Below is a small trained network, with its code and all its weights. Each question gives an input and a target symbol and asks what happens when units are switched off, that is, made to give their printed mean instead of their output.

import numpy as np


def w(rows, s, z=0):
    codes = np.array(rows[::2]) - 128.0
    scale = np.full(codes.shape[1], s)
    scale[-1] = z or s
    return codes * scale


def f(y):
    return np.maximum(y, 0)


def softmax(a):
    e = np.exp(a - a.max(-1, keepdims=True))
    return e / e.sum(-1, keepdims=True)


def log_softmax(a):
    a = a - a.max(-1, keepdims=True)
    return a - np.log(np.exp(a).sum(-1, keepdims=True))


def net(x, mask):
    ids = ['ΣΦΨαβδεζηθλμξπτω'.index(c) for c in x.split()]
    T = len(ids)
    res = E[ids] + P[:T]
    u = 0
    for l in range(2):
        q, k, v = (res @ M[l].T for M in (Q, K, V))
        z = softmax(np.where(np.tri(T) > 0, q @ k.T / 3**0.5, -1e9)) @ v
        res = res + np.where(mask[u], z, O[l][:, -1]) @ O[l][:, :-1]
        u += 1
        y = f(res @ A[l][:, :-1].T + A[l][:, -1])
        res = res + np.where(mask[u : u + 16], y, B[l][:, -1]) @ B[l][:, :-1]
        u += 16
    return log_softmax(res[-1] @ U[:, :-1].T + U[:, -1])


Q, K, V, O, A, B = {}, {}, {}, {}, {}, {}
E = w([
[139,137,204,123,122],'Σ',
[244,21,207,205,215],'Φ',
[48,184,156,172,124],'Ψ',
[90,169,135,160,159],'α',
[198,49,2,139,148],'β',
[79,127,131,204,52],'δ',
[93,140,128,179,120],'ε',
[238,179,71,34,200],'ζ',
[134,134,188,115,117],'η',
[74,108,137,172,183],'θ',
[163,38,39,12,47],'λ',
[98,73,110,205,110],'μ',
[69,207,5,16,157],'ξ',
[188,171,200,39,71],'π',
[136,118,238,138,121],'τ',
[99,142,126,178,129],'ω',
],0.0051)
P = w([
[177,169,3,227,77],'0',
[73,107,168,89,252],'1',
[89,102,159,100,226],'2',
[96,99,158,103,224],'3',
[99,84,148,98,222],'4',
[109,79,149,102,215],'5',
[109,73,154,103,218],'6',
[108,74,155,106,218],'7',
[102,68,150,102,210],'8',
],0.0026)
Q[0] = w([
[255,82,75,137,174],'0.h1',
[15,176,202,170,74],'0.h1',
[4,177,197,154,75],'0.h1',
],0.0047)
K[0] = w([
[254,53,73,117,153],'0.h1',
[15,177,213,175,124],'0.h1',
[8,186,203,164,117],'0.h1',
],0.0047)
V[0] = w([
[146,103,146,90,254],'0.h1',
[82,119,186,120,254],'0.h1',
[60,228,123,93,118],'0.h1',
],0.0059)
O[0] = w([
[116,83,141,92,249,210],'0.h1',
[68,93,192,111,221,247],'0.h1',
[49,254,129,75,121,127],'0.h1',
],0.0059,0.0013)
A[0] = w([
[226,162,24,70,179,198],'0.n1',
[101,93,135,223,162,230],'0.n2',
[97,98,134,225,153,238],'0.n3',
[63,102,106,208,156,254],'0.n4',
[250,69,59,179,122,203],'0.n5',
[180,121,177,28,120,189],'0.n6',
[238,82,102,202,102,158],'0.n7',
[196,220,164,89,79,231],'0.n8',
[89,98,134,219,160,230],'0.n9',
[215,53,51,124,33,170],'0.n10',
[188,134,221,73,146,178],'0.n11',
[152,103,177,32,132,174],'0.n12',
[43,142,77,117,165,237],'0.n13',
[158,220,86,160,12,180],'0.n14',
[174,135,18,2,133,225],'0.n15',
[100,95,133,229,157,238],'0.n16',
],0.0064,0.0029)
B[0] = w([
[190,129,24,39,195,170],'0.n1',
[97,129,136,195,165,239],'0.n2',
[91,134,138,208,165,238],'0.n3',
[77,132,120,184,158,254],'0.n4',
[188,82,70,196,147,165],'0.n5',
[164,98,173,28,74,175],'0.n6',
[202,80,108,224,130,150],'0.n7',
[171,184,175,73,72,169],'0.n8',
[89,135,135,195,166,240],'0.n9',
[183,93,22,172,70,150],'0.n10',
[184,98,226,82,84,187],'0.n11',
[132,78,170,39,63,184],'0.n12',
[62,151,108,99,155,239],'0.n13',
[136,197,111,152,44,150],'0.n14',
[140,118,27,1,141,179],'0.n15',
[94,132,135,208,167,240],'0.n16',
],0.0063,0.0041)
Q[1] = w([
[202,62,226,50,59],'1.h1',
[253,61,94,71,134],'1.h1',
[2,205,117,206,146],'1.h1',
],0.0073)
K[1] = w([
[82,52,247,35,122],'1.h1',
[80,2,119,67,215],'1.h1',
[179,250,94,204,66],'1.h1',
],0.0054)
V[1] = w([
[175,54,111,194,46],'1.h1',
[235,20,39,98,181],'1.h1',
[155,227,125,79,2],'1.h1',
],0.0062)
O[1] = w([
[116,3,73,88,108,238],'1.h1',
[239,80,130,126,189,255],'1.h1',
[89,67,216,171,31,156],'1.h1',
],0.0065,0.0036)
A[1] = w([
[138,158,45,189,175,176],'1.n1',
[80,116,236,193,123,138],'1.n2',
[205,152,63,48,191,97],'1.n3',
[31,253,91,169,161,238],'1.n4',
[62,124,227,185,118,144],'1.n5',
[71,73,84,103,119,179],'1.n6',
[156,140,97,189,184,165],'1.n7',
[86,124,25,139,128,220],'1.n8',
[70,87,65,65,147,162],'1.n9',
[145,143,177,98,37,144],'1.n10',
[174,53,187,201,134,69],'1.n11',
[180,166,143,48,112,165],'1.n12',
[154,154,161,158,201,209],'1.n13',
[30,254,105,158,167,252],'1.n14',
[212,149,75,46,187,132],'1.n15',
[75,72,83,107,116,180],'1.n16',
],0.0061,0.0038)
B[1] = w([
[119,149,118,116,224,224],'1.n1',
[136,179,171,211,51,214],'1.n2',
[148,203,84,211,13,189],'1.n3',
[127,191,213,33,135,252],'1.n4',
[117,184,154,214,55,215],'1.n5',
[39,42,52,82,62,187],'1.n6',
[176,138,144,113,209,214],'1.n7',
[43,130,56,48,170,214],'1.n8',
[109,128,3,97,81,184],'1.n9',
[162,58,144,65,209,167],'1.n10',
[225,70,201,126,125,187],'1.n11',
[181,79,169,94,62,178],'1.n12',
[222,204,166,172,169,214],'1.n13',
[127,192,207,39,126,254],'1.n14',
[156,184,92,208,12,196],'1.n15',
[50,40,62,78,72,186],'1.n16',
],0.0056,0.0077)
U = w([
[113,133,133,134,123,124],'Σ',
[138,192,41,201,145,108],'Φ',
[65,220,168,140,41,95],'Ψ',
[149,179,175,132,126,205],'α',
[182,76,122,136,171,105],'β',
[51,63,47,98,17,122],'δ',
[91,116,124,129,123,206],'ε',
[215,145,198,205,201,56],'ζ',
[116,128,131,140,128,36],'η',
[118,201,138,33,248,176],'θ',
[207,10,220,4,112,246],'λ',
[66,21,59,44,192,24],'μ',
[224,247,173,204,54,37],'ξ',
[117,95,168,241,63,131],'π',
[82,179,64,36,66,104],'τ',
[89,119,118,122,126,195],'ω',
],0.0039,0.0014)

Each question gives the input, a string of symbols that net reads in full, and the target symbol t.
The units are the heads (3 rows each of Q, K, V and O) and the neurons (one row each of A and B). Each row of codes is followed by its name. A weight is (code - 128) times the scale printed after its matrix; where a second scale follows, it is the last column's (O, A, B and U).
mask holds one flag per unit, layer by layer, with each layer's heads first. A switched-off unit (its flag False) gives its mean, the last column of its rows in O or B, instead of its output. The means were averaged over made-up inputs and are rounded, as every weight is.
A unit's drop is (log p(t) with every unit on - log p(t) with that unit switched off) / (log p(t) with every unit on - log p(t) with every unit switched off).
most important unit: the unit with the biggest drop
k most important neurons: the k neurons with the biggest drops, biggest first
top k neurons in layer l: the k neurons of layer l with the biggest drops, biggest first
drop when u is switched off: that unit's drop, to one decimal
input Φ λ θ θ θ Ψ θ δ, target Φ: top neuron in layer 1 : [1.n3]
input λ π ω θ Ψ, target λ: 3 most important neurons : [0.n10, 1.n11, 0.n5]
input Φ θ π Σ τ π ζ β μ, target Φ: 2 most important neurons : [1.n3, 1.n15]
input λ π ζ Ψ θ π θ η δ, target λ: 3 most important neurons : [0.n10, 1.n11, 0.n5]
input ζ λ λ π μ μ, target ζ: 2 most important neurons : [0.n1, 0.n15]
input β π π π π Σ β, target Φ: 3 most important neurons : [1.n3, 1.n15, 0.n1]
input π θ α, target π: top 2 neurons in layer 0 : [0.n14, 0.n8]
input π π ε, target π: top 2 neurons in layer 0 : [0.n14, 0.n8]
input θ μ π, target λ: top 2 neurons in layer 1 : [1.n10, 1.n12]
input ζ Ψ Σ π θ, target ζ: 2 most important neurons : [0.n1, 0.n15]
input ξ π ζ, target ξ: top 2 neurons in layer 0 : [0.n1, 0.n15]
input π ε β ζ θ Ψ, target π: top 2 neurons in layer 0 : [0.n14, 0.n8]
input π θ θ τ θ δ, target π: top 2 neurons in layer 0 : [0.n14, 0.n8]
input β θ μ α θ π, target λ: most important neuron : [0.n6]
input Φ Ψ π λ η θ ξ Ψ, target Φ: top 2 neurons in layer 1 : [1.n3, 1.n15]
input δ π θ θ λ ω θ Ψ, target δ: top 3 neurons in layer 0 : [0.n14, 0.n10, 0.n7]
input ξ θ π θ ζ ε μ, target ξ: top 2 neurons in layer 1 : [1.n2, 1.n5]
input θ ω ε, target θ: drop when 0.n5 is switched off : 0.0
input θ π μ, target θ: drop when 1.n1 is switched off : 0.1
input ξ ξ π ζ θ ζ θ π ω, target ξ: drop when 1.n2 is switched off : 0.2
input π Σ Ψ θ π θ δ ζ θ, target π: most important unit : 0.h1
input ξ λ θ β Ψ δ, target ξ: top 3 neurons in layer 0 : [0.n14, 0.n15, 0.n1]
